Below are the code and all the weights of a small trained network. Each question names an input and a target symbol and asks about switching units off, where a switched-off unit gives its printed mean instead of its output.

import numpy as np


def w(rows, s, z=0):
    codes = np.array(rows[::2]) - 128.0
    scale = np.full(codes.shape[1], s)
    scale[-1] = z or s
    return codes * scale


def f(y):
    return y / 2 * (1 + np.tanh(0.7978845608 * (y + 0.044715 * y**3)))


def softmax(a):
    e = np.exp(a - a.max(-1, keepdims=True))
    return e / e.sum(-1, keepdims=True)


def log_softmax(a):
    a = a - a.max(-1, keepdims=True)
    return a - np.log(np.exp(a).sum(-1, keepdims=True))


def net(x, mask):
    ids = ['δεζηθπσφψω'.index(c) for c in x.split()]
    T = len(ids)
    res = E[ids] + P[:T]
    u = 0
    for l in range(2):
        r = res
        for j in range(2):
            rows = slice(3 * j, 3 * j + 3)
            q, k, v = (r @ M[l][rows].T for M in (Q, K, V))
            z = softmax(np.where(np.tri(T) > 0, q @ k.T / 3**0.5, -1e9)) @ v
            o = O[l][rows]
            res = res + np.where(mask[u + j], z, o[:, -1]) @ o[:, :-1]
        u += 2
        y = f(res @ A[l][:, :-1].T + A[l][:, -1])
        res = res + np.where(mask[u : u + 4], y, B[l][:, -1]) @ B[l][:, :-1]
        u += 4
    return log_softmax(res[-1] @ U[:, :-1].T + U[:, -1])


Q, K, V, O, A, B = {}, {}, {}, {}, {}, {}
E = w([
[134,106,136,47],'δ',
[168,97,236,131],'ε',
[45,122,60,119],'ζ',
[112,50,123,179],'η',
[84,137,183,158],'θ',
[100,194,75,134],'π',
[92,81,143,24],'σ',
[70,129,145,9],'φ',
[33,140,65,84],'ψ',
[28,198,63,123],'ω',
],0.013)
P = w([
[123,117,133,133],'0',
[254,172,183,117],'1',
[215,189,136,178],'2',
[211,198,164,168],'3',
[190,185,192,133],'4',
[185,176,139,213],'5',
[181,165,142,207],'6',
[144,136,130,190],'7',
[191,167,106,146],'8',
[204,171,109,150],'9',
[116,128,132,164],'10',
[143,148,136,103],'11',
[87,138,117,123],'12',
],0.0098)
Q[0] = w([
[140,105,112,166],'0.h1',
[112,194,228,168],'0.h1',
[85,117,88,129],'0.h1',
[59,36,205,89],'0.h2',
[186,1,181,163],'0.h2',
[105,153,47,65],'0.h2',
],0.0098)
K[0] = w([
[124,189,111,107],'0.h1',
[71,95,77,74],'0.h1',
[129,106,63,83],'0.h1',
[183,72,152,111],'0.h2',
[119,28,234,254],'0.h2',
[160,55,96,72],'0.h2',
],0.0089)
V[0] = w([
[151,30,195,129],'0.h1',
[64,81,32,48],'0.h1',
[192,194,128,36],'0.h1',
[2,153,132,8],'0.h2',
[206,71,132,23],'0.h2',
[182,195,12,125],'0.h2',
],0.0088)
O[0] = w([
[145,145,127,234,141],'0.h1',
[131,38,147,197,1],'0.h1',
[79,86,2,102,187],'0.h1',
[46,140,109,247,18],'0.h2',
[182,64,68,168,113],'0.h2',
[106,51,135,104,89],'0.h2',
],0.0089,0.0022)
A[0] = w([
[104,179,247,129,137],'0.n1',
[113,89,150,93,252],'0.n2',
[232,45,137,67,222],'0.n3',
[64,42,255,146,187],'0.n4',
],0.0098,0.003)
B[0] = w([
[143,52,52,154,180],'0.n1',
[135,241,36,189,161],'0.n2',
[2,161,83,146,254],'0.n3',
[188,209,164,170,147],'0.n4',
],0.0081,0.0075)
Q[1] = w([
[86,193,1,173],'1.h1',
[68,24,166,111],'1.h1',
[129,162,141,110],'1.h1',
[93,80,204,71],'1.h2',
[129,102,151,120],'1.h2',
[128,117,120,103],'1.h2',
],0.016)
K[1] = w([
[219,109,244,220],'1.h1',
[136,254,32,109],'1.h1',
[25,132,93,114],'1.h1',
[135,84,53,93],'1.h2',
[161,88,102,111],'1.h2',
[115,160,138,106],'1.h2',
],0.012)
V[1] = w([
[220,196,67,96],'1.h1',
[10,123,123,94],'1.h1',
[130,210,196,140],'1.h1',
[135,78,57,81],'1.h2',
[88,75,92,171],'1.h2',
[63,169,195,120],'1.h2',
],0.014)
O[1] = w([
[210,187,115,145,98],'1.h1',
[116,97,6,130,2],'1.h1',
[159,29,154,180,224],'1.h1',
[173,165,131,141,48],'1.h2',
[93,172,124,140,186],'1.h2',
[111,97,91,177,177],'1.h2',
],0.013,0.0072)
A[1] = w([
[173,240,18,180,6],'1.n1',
[151,93,178,149,207],'1.n2',
[90,110,39,85,66],'1.n3',
[83,195,114,254,169],'1.n4',
],0.0086,0.0018)
B[1] = w([
[114,50,219,40,197],'1.n1',
[66,168,49,2,236],'1.n2',
[244,150,110,232,254],'1.n3',
[178,126,94,93,251],'1.n4',
],0.0096,0.0079)
U = w([
[104,204,76,133,2],'δ',
[122,102,167,160,21],'ε',
[158,140,129,154,48],'ζ',
[178,181,181,177,115],'η',
[132,135,111,85,153],'θ',
[115,157,32,2,88],'π',
[115,122,186,115,182],'σ',
[170,105,99,65,208],'φ',
[111,93,150,114,94],'ψ',
[65,199,101,123,233],'ω',
],0.0097,0.003)

Each question gives the input, a string of symbols that net reads in full, and the target symbol t.
The units are the heads (3 rows each of Q, K, V and O) and the neurons (one row each of A and B). Each row of codes is followed by its name. A weight is (code - 128) times the scale printed after its matrix; where a second scale follows, it is the last column's (O, A, B and U).
mask holds one flag per unit, layer by layer, with each layer's heads first. A switched-off unit (its flag False) gives its mean, the last column of its rows in O or B, instead of its output. The means were averaged over made-up inputs and are rounded, as every weight is.
A unit's drop is (log p(t) with every unit on - log p(t) with that unit switched off) / (log p(t) with every unit on - log p(t) with every unit switched off).
The circuit of an input: a set's keep is (log p(t) with only the set's units on - log p(t) with every unit switched off) / (log p(t) with every unit on - log p(t) with every unit switched off). Starting from all 12 units, units are removed one at a time, each time the one whose removal leaves the highest keep (on an exact tie, the one counted first), for as long as the keep stays at least 0.8.
circuit, biggest first: the units of the circuit, biggest drop first
most important unit: the unit with the biggest drop
top k neurons: the k neurons with the biggest drops, biggest first
k most important neurons of layer l: the k neurons of layer l with the biggest drops, biggest first
which heads matter: for each layer, one digit per head in row order, 1 if its drop is at least 0.15 and else 0, layers parted by /
input π σ σ ζ ε, target φ: top 4 neurons -> [1.n1 1.n2 1.n3 0.n1]
input η π ε, target σ: top 2 neurons -> [0.n3 0.n4]
input δ η η, target π: which heads matter -> 01 / 10
input ω δ ψ ω, target ζ: 2 most important neurons of layer 1 -> [1.n3 1.n2]
input ε ψ ε η ε ζ ε η σ, target η: circuit, biggest first -> [1.h1 0.h2]
input ε π ζ ε σ η, target η: most important unit -> 0.h1
input η η σ, target σ: circuit, biggest first -> [0.h1 1.h1 0.n4 1.n3]
input φ η η ψ σ η η σ σ, target δ: top 4 neurons -> [0.n3 1.n3 1.n1 0.n2]
input φ π δ, target δ: circuit, biggest first -> [0.h1 1.n3 1.h1]
input φ η η φ ψ σ ψ σ ψ ζ, target δ: top 2 neurons -> [0.n3 0.n4]
input φ ε η, target δ: circuit, biggest first -> [0.n3 1.n3 0.h2 1.h1]
input ω ζ η φ η, target ζ: circuit, biggest first -> [1.h1 0.h2 1.n3 1.n2]
input π π η π φ ψ δ δ ω ε, target φ: circuit, biggest first -> [1.h1 1.n1 1.n3 0.h2]
input δ ε ε η ε, target π: circuit, biggest first -> [1.h1]
input ω ε ε ω ω ζ σ σ δ, target ζ: top 2 neurons -> [0.n3 1.n3]
input ε η η ε η σ η σ ε η ω ε, target η: circuit, biggest first -> [0.n3 0.h1 1.h1]
input ε δ δ η η η φ η η ψ, target η: circuit, biggest first -> [0.h1 1.h1 0.h2]
input π ε ω σ σ, target φ: 2 most important neurons of layer 0 -> [0.n3 0.n2]
input π η ε ω σ ε δ, target φ: 3 most important neurons of layer 1 -> [1.n1 1.n3 1.n2]
input ω η ε η ψ η, target ζ: top 2 neurons -> [1.n3 0.n3]
input δ η ζ π, target π: circuit, biggest first -> [0.n3 1.h1]
input ε ε π ψ ε ε δ, target η: top 3 neurons -> [0.n1 0.n3 1.n4]
input π ε φ η σ ζ δ η, target φ: top 3 neurons -> [1.n1 0.n3 1.n3]
input ζ σ π σ η, target ψ: most important neuron of layer 0 -> [0.n4]
input η ψ η π φ ω π ζ η δ ω, target σ: circuit, biggest first -> [0.h1 1.h1 0.n4]
input ψ ζ σ σ σ η σ ω, target ε: top 2 neurons -> [0.n4 0.n3]
input ε π θ ζ η ω π, target η: circuit, biggest first -> [1.h1 0.h1 0.h2]
input σ π η ω η η σ, target ω: most important unit -> 0.h1
input η δ ε η δ ζ, target σ: top 2 neurons -> [0.n1 0.n4]
